Here is a tiny trained network, its code and every weight. The questions are about switching its units off for an input and a target symbol, where a switched-off unit gives its printed mean instead of its output.

import numpy as np


def w(rows, s, z=0):
    codes = np.array(rows[::2]) - 128.0
    scale = np.full(codes.shape[1], s)
    scale[-1] = z or s
    return codes * scale


def norm(h):
    return h / np.sqrt((h * h).mean(-1, keepdims=True) + 1e-5)


def f(y):
    return np.maximum(y, 0)


def softmax(a):
    e = np.exp(a - a.max(-1, keepdims=True))
    return e / e.sum(-1, keepdims=True)


def log_softmax(a):
    a = a - a.max(-1, keepdims=True)
    return a - np.log(np.exp(a).sum(-1, keepdims=True))


def net(x, mask):
    ids = ['αβγδεηθλμξπτφψω'.index(c) for c in x.split()]
    T = len(ids)
    res = E[ids] + P[:T]
    u = 0
    for l in range(2):
        r = norm(res)
        for j in range(2):
            rows = slice(3 * j, 3 * j + 3)
            q, k, v = (r @ M[l][rows].T for M in (Q, K, V))
            z = softmax(np.where(np.tri(T) > 0, q @ k.T / 3**0.5, -1e9)) @ v
            o = O[l][rows]
            res = res + np.where(mask[u + j], z, o[:, -1]) @ o[:, :-1]
        u += 2
        y = f(norm(res) @ A[l][:, :-1].T + A[l][:, -1])
        res = res + np.where(mask[u : u + 4], y, B[l][:, -1]) @ B[l][:, :-1]
        u += 4
    return log_softmax(norm(res)[-1] @ U[:, :-1].T + U[:, -1])


Q, K, V, O, A, B = {}, {}, {}, {}, {}, {}
E = w([
[173,216,31,63],'α',
[161,115,149,104],'β',
[129,115,152,136],'γ',
[134,45,101,111],'δ',
[166,118,152,108],'ε',
[111,217,145,146],'η',
[126,136,83,130],'θ',
[129,117,155,145],'λ',
[102,202,142,147],'μ',
[51,55,103,121],'ξ',
[115,119,130,118],'π',
[119,119,158,150],'τ',
[129,118,155,145],'φ',
[202,249,234,212],'ψ',
[112,179,144,57],'ω',
],0.02)
P = w([
[149,84,70,142],'0',
[150,68,189,98],'1',
[137,88,196,133],'2',
[84,191,253,134],'3',
[72,198,239,135],'4',
[74,218,248,111],'5',
[79,222,248,98],'6',
[82,225,237,82],'7',
[84,217,238,73],'8',
[99,226,252,80],'9',
[87,199,241,60],'10',
[71,209,231,69],'11',
],0.0022)
Q[0] = w([
[145,172,111,180],'0.h0',
[140,90,160,174],'0.h0',
[104,29,90,124],'0.h0',
[151,110,170,110],'0.h1',
[81,96,185,99],'0.h1',
[106,18,109,5],'0.h1',
],0.012)
K[0] = w([
[113,103,122,62],'0.h0',
[63,126,133,165],'0.h0',
[179,87,70,198],'0.h0',
[117,105,227,131],'0.h1',
[57,123,188,79],'0.h1',
[128,120,145,4],'0.h1',
],0.011)
V[0] = w([
[2,72,140,13],'0.h0',
[212,137,122,196],'0.h0',
[131,113,144,76],'0.h0',
[59,136,163,45],'0.h1',
[73,71,138,88],'0.h1',
[194,190,182,94],'0.h1',
],0.0053)
O[0] = w([
[79,71,137,2,224],'0.h0',
[163,135,113,231,41],'0.h0',
[98,100,188,117,147],'0.h0',
[149,162,233,157,254],'0.h1',
[172,115,143,183,176],'0.h1',
[42,241,147,139,189],'0.h1',
],0.0045,0.00074)
A[0] = w([
[117,159,165,110,180],'0.n0',
[157,139,175,119,143],'0.n1',
[65,115,2,68,10],'0.n2',
[116,52,151,115,158],'0.n3',
],0.0099,0.0012)
B[0] = w([
[156,88,170,167,228],'0.n0',
[142,68,87,171,217],'0.n1',
[186,132,69,255,254],'0.n2',
[118,152,95,53,200],'0.n3',
],0.0081,0.0046)
Q[1] = w([
[218,96,189,144],'1.h0',
[192,114,105,194],'1.h0',
[100,214,179,226],'1.h0',
[33,152,173,93],'1.h1',
[138,247,212,137],'1.h1',
[173,134,148,47],'1.h1',
],0.012)
K[1] = w([
[178,213,117,237],'1.h0',
[193,109,67,217],'1.h0',
[6,143,92,148],'1.h0',
[162,138,155,28],'1.h1',
[210,183,253,121],'1.h1',
[47,147,177,125],'1.h1',
],0.011)
V[1] = w([
[61,101,160,146],'1.h0',
[220,179,177,132],'1.h0',
[176,125,160,98],'1.h0',
[73,127,164,95],'1.h1',
[1,120,119,206],'1.h1',
[132,126,201,129],'1.h1',
],0.0094)
O[1] = w([
[86,109,83,94,78],'1.h0',
[255,105,159,113,219],'1.h0',
[178,166,110,131,71],'1.h0',
[155,77,129,111,4],'1.h1',
[2,85,137,146,180],'1.h1',
[143,91,74,117,153],'1.h1',
],0.011,0.0024)
A[1] = w([
[153,25,172,178,30],'1.n0',
[83,139,188,210,47],'1.n1',
[171,251,109,101,2],'1.n2',
[104,120,233,2,145],'1.n3',
],0.0083,0.0026)
B[1] = w([
[194,61,87,120,254],'1.n0',
[198,49,151,107,248],'1.n1',
[2,249,55,70,181],'1.n2',
[131,61,226,73,205],'1.n3',
],0.0087,0.0041)
U = w([
[133,76,107,165,82],'α',
[144,91,17,79,86],'β',
[159,168,106,106,199],'γ',
[55,77,105,142,220],'δ',
[131,150,131,108,235],'ε',
[141,147,153,6,82],'η',
[129,101,119,143,93],'θ',
[128,94,110,159,73],'λ',
[93,115,181,70,115],'μ',
[114,108,237,191,65],'ξ',
[180,153,119,135,76],'π',
[166,201,227,181,67],'τ',
[144,164,56,93,254],'φ',
[146,139,78,239,124],'ψ',
[140,114,124,146,82],'ω',
],0.02,0.0086)

Each question gives the input, a string of symbols that net reads in full, and the target symbol t.
The units are the heads (3 rows each of Q, K, V and O) and the neurons (one row each of A and B). Each row of codes is followed by its name. A weight is (code - 128) times the scale printed after its matrix; where a second scale follows, it is the last column's (O, A, B and U).
mask holds one flag per unit, layer by layer, with each layer's heads first. A switched-off unit (its flag False) gives its mean, the last column of its rows in O or B, instead of its output. The means were averaged over made-up inputs and are rounded, as every weight is.
A unit's drop is (log p(t) with every unit on - log p(t) with that unit switched off) / (log p(t) with every unit on - log p(t) with every unit switched off).
The circuit of an input: a set's keep is (log p(t) with only the set's units on - log p(t) with every unit switched off) / (log p(t) with every unit on - log p(t) with every unit switched off). Starting from all 12 units, units are removed one at a time, each time the one whose removal leaves the highest keep (on an exact tie, the one counted first), for as long as the keep stays at least 0.8.
units of the circuit, in order: the units of the circuit, biggest drop first
most important unit: the unit with the biggest drop
top k neurons in layer l: the k neurons of layer l with the biggest drops, biggest first
drop when u is switched off: that unit's drop, to one decimal
input θ θ ψ γ λ ε η θ π ξ θ, target ψ: units of the circuit, in order	[0.n2]
input ξ ξ δ τ, target μ: units of the circuit, in order	[0.h0, 0.n2]
input τ τ ω φ, target δ: units of the circuit, in order	[1.h0, 1.h1]
input γ θ μ α μ, target ξ: units of the circuit, in order	[1.h1, 0.n2, 1.n1]
input τ ξ λ, target δ: units of the circuit, in order	[1.h0, 0.n2]
input α θ θ μ β, target ξ: top 3 neurons in layer 0	[0.n1, 0.n0, 0.n3]
input θ ξ π φ, target μ: top 3 neurons in layer 0	[0.n2, 0.n1, 0.n3]
input θ φ φ φ η λ θ φ τ μ, target ξ: top 2 neurons in layer 1	[1.n0, 1.n1]
input ε ω λ μ η φ θ θ λ μ, target η: units of the circuit, in order	[0.n2, 0.h0]
input γ τ π, target φ: top 2 neurons in layer 1	[1.n3, 1.n1]
input θ ξ δ, target δ: top 2 neurons in layer 0	[0.n0, 0.n3]
input τ β ω μ, target η: top 2 neurons in layer 0	[0.n2, 0.n1]
input ξ φ λ, target μ: top 2 neurons in layer 0	[0.n2, 0.n3]
input φ π μ, target μ: units of the circuit, in order	[0.h0]
input γ π φ, target φ: top 3 neurons in layer 0	[0.n2, 0.n3, 0.n0]
input δ ξ φ λ π θ φ η φ δ, target μ: top 2 neurons in layer 0	[0.n3, 0.n2]
input θ δ ε, target ξ: top 2 neurons in layer 0	[0.n1, 0.n2]
input γ μ α μ θ δ, target β: top 3 neurons in layer 0	[0.n3, 0.n2, 0.n0]
input θ τ θ θ η θ α π, target ξ: top 3 neurons in layer 0	[0.n1, 0.n0, 0.n3]
input β φ φ η δ τ τ δ, target φ: most important unit	0.n3
input ω η φ δ θ θ μ θ θ δ, target η: top 2 neurons in layer 0	[0.n3, 0.n2]
input τ τ θ γ τ τ τ θ α δ, target β: drop when 0.n0 is switched off	0.3
input β λ φ π ε β η η γ θ δ, target φ: drop when 1.h1 is switched off	0.1
input ε π ξ α τ φ η, target δ: drop when 1.h0 is switched off	0.6
input π τ α ξ δ β φ μ, target φ: drop when 0.n3 is switched off	0.0
